Below is a small trained network, with its code and all its weights. Each question gives an input and a target symbol and asks what happens when units are switched off, that is, made to give their printed mean instead of their output.

import numpy as np


def w(rows, s, z=0):
    codes = np.array(rows[::2]) - 128.0
    scale = np.full(codes.shape[1], s)
    scale[-1] = z or s
    return codes * scale


def norm(h):
    return h / np.sqrt((h * h).mean(-1, keepdims=True) + 1e-5)


def f(y):
    return y / 2 * (1 + np.tanh(0.7978845608 * (y + 0.044715 * y**3)))


def softmax(a):
    e = np.exp(a - a.max(-1, keepdims=True))
    return e / e.sum(-1, keepdims=True)


def log_softmax(a):
    a = a - a.max(-1, keepdims=True)
    return a - np.log(np.exp(a).sum(-1, keepdims=True))


def net(x, mask):
    ids = ['αβγδεηθλμξστφψω'.index(c) for c in x.split()]
    T = len(ids)
    res = E[ids] + P[:T]
    u = 0
    for l in range(3):
        q, k, v = (norm(res) @ M[l].T for M in (Q, K, V))
        z = softmax(np.where(np.tri(T) > 0, q @ k.T / 2**0.5, -1e9)) @ v
        res = res + np.where(mask[u], z, O[l][:, -1]) @ O[l][:, :-1]
        u += 1
        y = f(norm(res) @ A[l][:, :-1].T + A[l][:, -1])
        res = res + np.where(mask[u : u + 4], y, B[l][:, -1]) @ B[l][:, :-1]
        u += 4
    return log_softmax(norm(res)[-1] @ U[:, :-1].T + U[:, -1])


Q, K, V, O, A, B = {}, {}, {}, {}, {}, {}
E = w([
[152,73,160,120],'α',
[122,144,112,136],'β',
[103,114,94,159],'γ',
[159,113,109,176],'δ',
[156,123,114,163],'ε',
[171,147,166,239],'η',
[117,131,110,140],'θ',
[127,79,114,139],'λ',
[129,78,115,140],'μ',
[128,99,67,197],'ξ',
[128,77,121,135],'σ',
[166,148,170,195],'τ',
[125,112,252,134],'φ',
[150,73,133,146],'ψ',
[161,186,168,174],'ω',
],0.015)
P = w([
[82,99,218,57],'0',
[133,166,134,223],'1',
[224,253,97,16],'2',
[125,156,134,222],'3',
[185,214,106,59],'4',
[70,187,93,251],'5',
[190,224,124,33],'6',
[91,130,147,189],'7',
[134,120,94,102],'8',
],0.0054)
Q[0] = w([
[124,66,39,142],'0.h0',
[87,67,163,254],'0.h0',
],0.0071)
K[0] = w([
[124,33,102,97],'0.h0',
[2,92,216,78],'0.h0',
],0.0063)
V[0] = w([
[249,187,160,217],'0.h0',
[66,2,87,41],'0.h0',
],0.0021)
O[0] = w([
[145,142,135,167,254],'0.h0',
[138,181,108,2,95],'0.h0',
],0.0056,0.00066)
A[0] = w([
[39,229,155,2,117],'0.n0',
[191,199,201,189,131],'0.n1',
[249,74,108,70,7],'0.n2',
[209,53,37,130,151],'0.n3',
],0.0052,0.0013)
B[0] = w([
[31,119,128,142,108],'0.n0',
[76,26,71,140,217],'0.n1',
[186,57,109,69,142],'0.n2',
[140,182,191,3,254],'0.n3',
],0.0066,0.0029)
Q[1] = w([
[104,66,21,192],'1.h0',
[169,254,94,14],'1.h0',
],0.0095)
K[1] = w([
[125,51,88,108],'1.h0',
[254,208,123,159],'1.h0',
],0.0089)
V[1] = w([
[70,238,250,109],'1.h0',
[254,171,221,97],'1.h0',
],0.0057)
O[1] = w([
[2,66,110,153,4],'1.h0',
[106,40,125,133,63],'1.h0',
],0.0093,0.0037)
A[1] = w([
[66,254,114,139,72],'1.n0',
[104,185,31,183,165],'1.n1',
[199,174,193,116,210],'1.n2',
[156,112,10,205,253],'1.n3',
],0.0063,0.0019)
B[1] = w([
[126,91,115,117,162],'1.n0',
[160,93,219,76,210],'1.n1',
[2,68,98,170,253],'1.n2',
[66,97,153,60,255],'1.n3',
],0.0062,0.0041)
Q[2] = w([
[220,150,176,254],'2.h0',
[224,93,9,7],'2.h0',
],0.0044)
K[2] = w([
[237,140,142,254],'2.h0',
[169,160,99,16],'2.h0',
],0.0061)
V[2] = w([
[255,123,249,91],'2.h0',
[162,160,44,26],'2.h0',
],0.0056)
O[2] = w([
[99,115,2,141,252],'2.h0',
[17,137,121,156,142],'2.h0',
],0.0091,0.0029)
A[2] = w([
[61,254,47,169,60],'2.n0',
[157,92,167,64,12],'2.n1',
[172,176,14,85,7],'2.n2',
[69,213,27,30,226],'2.n3',
],0.0066,0.0015)
B[2] = w([
[100,78,204,135,201],'2.n0',
[41,165,116,185,126],'2.n1',
[5,78,163,254,201],'2.n2',
[161,203,144,123,253],'2.n3',
],0.007,0.0053)
U = w([
[108,44,79,58,96],'α',
[99,166,214,64,84],'β',
[88,192,202,54,141],'γ',
[124,87,59,154,32],'δ',
[122,80,30,211,152],'ε',
[202,136,117,130,76],'η',
[73,159,223,51,155],'θ',
[110,166,62,41,81],'λ',
[98,145,43,24,253],'μ',
[91,255,136,242,157],'ξ',
[117,142,68,38,88],'σ',
[204,114,119,119,104],'τ',
[93,37,226,129,71],'φ',
[115,60,48,68,61],'ψ',
[214,141,148,105,156],'ω',
],0.0094,0.0051)

Each question gives the input, a string of symbols that net reads in full, and the target symbol t.
The units are the heads (2 rows each of Q, K, V and O) and the neurons (one row each of A and B). Each row of codes is followed by its name. A weight is (code - 128) times the scale printed after its matrix; where a second scale follows, it is the last column's (O, A, B and U).
mask holds one flag per unit, layer by layer, with each layer's heads first. A switched-off unit (its flag False) gives its mean, the last column of its rows in O or B, instead of its output. The means were averaged over made-up inputs and are rounded, as every weight is.
A unit's drop is (log p(t) with every unit on - log p(t) with that unit switched off) / (log p(t) with every unit on - log p(t) with every unit switched off).
The circuit of an input: a set's keep is (log p(t) with only the set's units on - log p(t) with every unit switched off) / (log p(t) with every unit on - log p(t) with every unit switched off). Starting from the 12 units with the biggest drops (on a tie, the unit counted first), units are removed one at a time, each time the one whose removal leaves the highest keep (on an exact tie, the one counted first), for as long as the keep stays at least 0.8.
units of the circuit, in order: the units of the circuit, biggest drop first
top k neurons: the k neurons with the biggest drops, biggest first
k most important neurons of layer l: the k neurons of layer l with the biggest drops, biggest first
input φ ξ η ε, target φ: units of the circuit, in order	[1.h0; 2.h0]
input ξ ξ ε ξ μ ξ γ α, target ξ: units of the circuit, in order	[1.h0; 2.h0; 1.n1]
input ω ε τ ω ε γ ε λ, target ω: units of the circuit, in order	[1.h0]
input ξ ε ω ξ, target ξ: units of the circuit, in order	[1.h0; 2.n2]
input φ ω τ φ ξ ε γ ε μ, target μ: top 3 neurons	[0.n3; 1.n1; 2.n0]
input ε λ ξ φ μ θ, target ε: top 2 neurons	[0.n3; 1.n1]
input ξ ξ μ τ γ α, target ξ: units of the circuit, in order	[1.h0; 2.h0]
input μ α γ ξ γ θ ψ ξ, target μ: top 3 neurons	[1.n3; 1.n1; 1.n2]
input φ φ α ξ μ ε δ θ, target φ: units of the circuit, in order	[1.h0; 2.h0; 0.n1]
input μ φ μ ξ ξ ε τ ξ, target μ: top 3 neurons	[1.n3; 1.n2; 1.n1]
input θ ε θ ψ θ ε, target θ: units of the circuit, in order	[1.n3; 1.h0; 2.h0]
input φ ψ ψ ξ ε ξ ξ ξ, target φ: 2 most important neurons of layer 2	[2.n3; 2.n1]
input δ μ ξ ε θ ξ φ, target φ: top 2 neurons	[2.n3; 0.n3]
input ε θ τ α, target ε: top 3 neurons	[0.n3; 0.n1; 1.n1]
input ξ ξ φ ξ θ ε ξ γ, target ξ: units of the circuit, in order	[1.h0]
input φ ξ β α δ μ, target φ: 2 most important neurons of layer 0	[0.n1; 0.n2]
input μ ε ξ ξ τ ε σ γ, target μ: top 2 neurons	[1.n1; 1.n2]
input β λ ξ ε θ, target θ: top 3 neurons	[0.n3; 2.n2; 1.n2]
input ξ ξ ξ τ ξ φ ε ε μ, target μ: top 2 neurons	[0.n3; 2.n3]
input ξ ξ γ ε ξ ξ ε, target ξ: 2 most important neurons of layer 0	[0.n1; 0.n2]
input ξ δ ξ ξ η μ ε σ, target ξ: most important neuron of layer 0	[0.n3]
input μ ε θ ξ ξ, target ξ: 2 most important neurons of layer 2	[2.n3; 2.n2]
input φ ε ε ω μ ξ, target φ: 2 most important neurons of layer 1	[1.n3; 1.n1]
